Here is a tiny trained network, its code and every weight. The questions are about switching its units off for an input and a class, where a switched-off unit gives its printed mean instead of its output.

import numpy as np


def w(rows, s, z=0):
    codes = np.array(rows[::2]) - 128.0
    scale = np.full(codes.shape[1], s)
    scale[-1] = z or s
    return codes * scale


def f(y):
    return np.maximum(y, 0)


def log_softmax(a):
    a = a - a.max(-1, keepdims=True)
    return a - np.log(np.exp(a).sum(-1, keepdims=True))


def net(x, mask):
    res = np.array(x, float).reshape(1, 6) / 4 @ E
    y = f(res @ A[0][:, :-1].T + A[0][:, -1])
    res = res + np.where(mask, y, B[0][:, -1]) @ B[0][:, :-1]
    return log_softmax(res[-1] @ U[:, :-1].T + U[:, -1])


A, B = {}, {}
E = w([
[147,148,152,156],'x0',
[140,199,151,75],'x1',
[155,125,217,230],'x2',
[231,104,202,31],'x3',
[80,255,145,83],'x4',
[238,250,109,201],'x5',
],0.0069)
A[0] = w([
[111,98,109,249,150],'neuron 0',
[170,90,128,121,254],'neuron 1',
[117,168,150,209,138],'neuron 2',
[169,186,58,134,126],'neuron 3',
[155,169,95,188,128],'neuron 4',
[34,185,129,125,187],'neuron 5',
[127,115,51,111,155],'neuron 6',
[104,73,139,121,211],'neuron 7',
[77,187,82,112,154],'neuron 8',
[169,78,24,105,167],'neuron 9',
[174,137,207,146,96],'neuron 10',
[162,125,124,183,137],'neuron 11',
[73,88,157,164,189],'neuron 12',
[166,168,231,115,175],'neuron 13',
],0.013,0.0043)
B[0] = w([
[169,88,90,103,254],'neuron 0',
[120,111,203,47,222],'neuron 1',
[156,140,65,203,224],'neuron 2',
[119,98,192,167,212],'neuron 3',
[150,210,71,137,218],'neuron 4',
[62,60,110,172,251],'neuron 5',
[103,185,129,53,199],'neuron 6',
[83,54,214,104,222],'neuron 7',
[12,171,141,254,228],'neuron 8',
[208,125,138,100,220],'neuron 9',
[103,187,104,107,213],'neuron 10',
[173,173,87,38,198],'neuron 11',
[127,10,100,172,218],'neuron 12',
[108,220,154,141,253],'neuron 13',
],0.0082,0.0076)
U = w([
[121,6,208,115,127],'0',
[185,117,169,6,223],'1',
[1,130,111,125,181],'2',
[146,170,101,151,4],'3',
[187,121,20,92,31],'4',
[109,162,192,29,134],'5',
],0.0085,0.0028)

Each question gives the input, the list of numbers given to net, and the class t.
The units are the neurons (one row each of A and B). Each row of codes is followed by its name. A weight is (code - 128) times the scale printed after its matrix; where a second scale follows, it is the last column's (A, B and U).
mask holds one flag per neuron, in row order. A switched-off neuron (its flag False) gives its mean, the last column of its row in B, instead of its output. The means were averaged over made-up inputs and are rounded, as every weight is.
A unit's drop is (log p(t) with every unit on - log p(t) with that unit switched off) / (log p(t) with every unit on - log p(t) with every unit switched off).
The circuit of an input: a set's keep is (log p(t) with only the set's units on - log p(t) with every unit switched off) / (log p(t) with every unit on - log p(t) with every unit switched off). Starting from the 12 units with the biggest drops (on a tie, the unit counted first), units are removed one at a time, each time the one whose removal leaves the highest keep (on an exact tie, the one counted first), for as long as the keep stays at least 0.8.
units of the circuit, in order: the units of the circuit, biggest drop first
k most important neurons: the k neurons with the biggest drops, biggest first
drop of u: that unit's drop, to one decimal
input [2,5,-7,0,-4,-1], class 1: most important neuron => [neuron 9]
input [-6,2,7,-8,0,-4], class 0: units of the circuit, in order => [neuron 12; neuron 0]
input [4,-7,4,-8,3,-2], class 4: units of the circuit, in order => [neuron 0; neuron 2]
input [-4,2,6,-8,0,7], class 4: units of the circuit, in order => [neuron 0; neuron 11]
input [-4,3,6,-5,0,4], class 4: units of the circuit, in order => [neuron 0; neuron 11; neuron 2]
input [7,7,4,-3,0,-6], class 0: units of the circuit, in order => [neuron 12; neuron 4]
input [3,-4,4,-2,8,-8], class 0: units of the circuit, in order => [neuron 12; neuron 13]
input [0,-6,6,-7,2,5], class 4: units of the circuit, in order => [neuron 0; neuron 11]
input [8,8,4,6,-5,-4], class 5: units of the circuit, in order => [neuron 13; neuron 10]
input [-5,2,2,-8,-2,-4], class 0: units of the circuit, in order => [neuron 12; neuron 13; neuron 7]
input [0,6,8,3,7,4], class 3: units of the circuit, in order => [neuron 2; neuron 1]
input [6,-6,3,7,2,-2], class 5: units of the circuit, in order => [neuron 13; neuron 10; neuron 5]
input [5,-8,6,-8,5,1], class 4: units of the circuit, in order => [neuron 0; neuron 2]
input [-8,3,-6,3,0,-8], class 0: units of the circuit, in order => [neuron 7]
input [-7,3,5,-3,-5,8], class 4: 3 most important neurons => [neuron 0; neuron 11; neuron 8]
input [7,-6,-5,7,-4,8], class 1: drop of neuron 6 => 0.0
input [-2,8,-7,-3,-8,0], class 1: drop of neuron 9 => 0.4
input [-2,-8,-7,5,2,7], class 1: drop of neuron 9 => 0.2
